Here is a tiny trained network, its code and every weight. The questions are about switching its units off for an input and a class, where a switched-off unit gives its printed mean instead of its output.

import numpy as np


def w(rows, s, z=0):
    codes = np.array(rows[::2]) - 128.0
    scale = np.full(codes.shape[1], s)
    scale[-1] = z or s
    return codes * scale


def norm(h):
    return h / np.sqrt((h * h).mean(-1, keepdims=True) + 1e-5)


def f(y):
    return y / 2 * (1 + np.tanh(0.7978845608 * (y + 0.044715 * y**3)))


def log_softmax(a):
    a = a - a.max(-1, keepdims=True)
    return a - np.log(np.exp(a).sum(-1, keepdims=True))


def net(x, mask):
    res = np.array(x, float).reshape(1, 2) / 4 @ E
    u = 0
    for l in range(2):
        y = f(norm(res) @ A[l][:, :-1].T + A[l][:, -1])
        res = res + np.where(mask[u : u + 11], y, B[l][:, -1]) @ B[l][:, :-1]
        u += 11
    return log_softmax(norm(res)[-1] @ U[:, :-1].T + U[:, -1])


A, B = {}, {}
E = w([
[49,103,192,64,95,65],'x0',
[195,247,51,103,233,71],'x1',
],0.0014)
A[0] = w([
[151,207,39,152,215,123,112],'L0N0',
[168,105,79,220,142,226,91],'L0N1',
[64,211,200,49,196,77,213],'L0N2',
[94,107,164,58,79,142,2],'L0N3',
[187,82,165,238,120,189,191],'L0N4',
[3,98,167,110,104,98,83],'L0N5',
[174,186,98,115,231,121,155],'L0N6',
[120,118,153,125,121,158,92],'L0N7',
[166,221,114,119,166,103,164],'L0N8',
[84,110,200,89,103,132,84],'L0N9',
[184,152,95,189,83,185,147],'L0N10',
],0.0029,0.00057)
B[0] = w([
[21,92,169,130,55,107,252],'L0N0',
[139,97,224,66,149,165,187],'L0N1',
[223,89,102,132,113,217,223],'L0N2',
[51,89,166,119,126,65,146],'L0N3',
[112,161,138,25,145,120,190],'L0N4',
[65,126,156,141,237,117,195],'L0N5',
[4,136,105,145,68,101,231],'L0N6',
[126,171,114,107,94,122,127],'L0N7',
[23,123,23,190,26,118,207],'L0N8',
[73,144,135,143,185,114,163],'L0N9',
[155,92,189,49,252,163,163],'L0N10',
],0.002,0.0019)
A[1] = w([
[52,158,178,19,63,113,251],'L1N0',
[97,163,100,176,150,244,132],'L1N1',
[101,51,184,165,53,183,165],'L1N2',
[137,79,101,129,42,131,120],'L1N3',
[23,167,138,252,30,73,169],'L1N4',
[225,102,220,102,116,168,124],'L1N5',
[145,165,127,93,170,131,202],'L1N6',
[85,172,41,247,64,38,113],'L1N7',
[138,163,38,230,92,26,144],'L1N8',
[138,175,25,148,68,26,115],'L1N9',
[70,50,195,225,143,88,153],'L1N10',
],0.0028,0.0012)
B[1] = w([
[131,154,70,162,83,143,246],'L1N0',
[83,178,126,49,66,73,154],'L1N1',
[141,184,58,161,163,91,194],'L1N2',
[145,229,85,66,146,139,139],'L1N3',
[182,94,162,121,252,131,252],'L1N4',
[165,97,105,191,201,137,145],'L1N5',
[103,92,113,165,104,123,142],'L1N6',
[130,45,96,226,164,175,249],'L1N7',
[82,103,145,169,150,167,212],'L1N8',
[111,89,90,161,143,192,214],'L1N9',
[98,134,117,84,141,65,197],'L1N10',
],0.0033,0.0021)
U = w([
[95,233,69,50,17,177,146],'0',
[192,145,150,192,45,92,3],'1',
[207,151,142,203,50,78,9],'2',
[27,91,202,55,182,2,213],'3',
[197,151,146,196,52,86,7],'4',
[142,134,137,176,58,107,37],'5',
[47,61,16,250,189,227,194],'6',
[236,91,213,54,206,224,189],'7',
],0.0087,0.0067)

Each question gives the input, the list of numbers given to net, and the class t.
The units are the neurons (one row each of A and B). Each row of codes is followed by its name. A weight is (code - 128) times the scale printed after its matrix; where a second scale follows, it is the last column's (A, B and U).
mask holds one flag per neuron, layer by layer. A switched-off neuron (its flag False) gives its mean, the last column of its row in B, instead of its output. The means were averaged over made-up inputs and are rounded, as every weight is.
A unit's drop is (log p(t) with every unit on - log p(t) with that unit switched off) / (log p(t) with every unit on - log p(t) with every unit switched off).
most important unit: the unit with the biggest drop
top k neurons: the k neurons with the biggest drops, biggest first
top k neurons in layer l: the k neurons of layer l with the biggest drops, biggest first
drop of u: that unit's drop, to one decimal
input [-3,1], class 0: most important unit	L0N1
input [-4,-7], class 7: top 2 neurons	[L0N8; L0N6]
input [-7,-1], class 7: top 2 neurons	[L0N10; L0N1]
input [-8,3], class 0: top 3 neurons in layer 0	[L0N10; L0N1; L0N3]
input [3,1], class 3: top 3 neurons	[L0N5; L0N2; L0N8]
input [-8,2], class 0: top 3 neurons	[L0N1; L0N10; L1N1]
input [-2,-5], class 3: top 4 neurons in layer 1	[L1N7; L1N9; L1N4; L1N10]
input [-5,-1], class 7: top 2 neurons in layer 0	[L0N10; L0N1]
input [-1,-2], class 7: top 3 neurons	[L0N8; L0N6; L0N0]
input [-5,0], class 0: top 2 neurons	[L1N4; L1N7]
input [-4,-5], class 7: top 2 neurons	[L0N8; L1N7]
input [-3,-4], class 7: top 2 neurons in layer 0	[L0N8; L0N6]
input [-1,-6], class 3: drop of L1N7	0.4
input [-3,-1], class 7: drop of L0N10	0.1
input [5,6], class 6: drop of L0N4	0.0
input [-6,2], class 0: top neuron in layer 1	[L1N1]
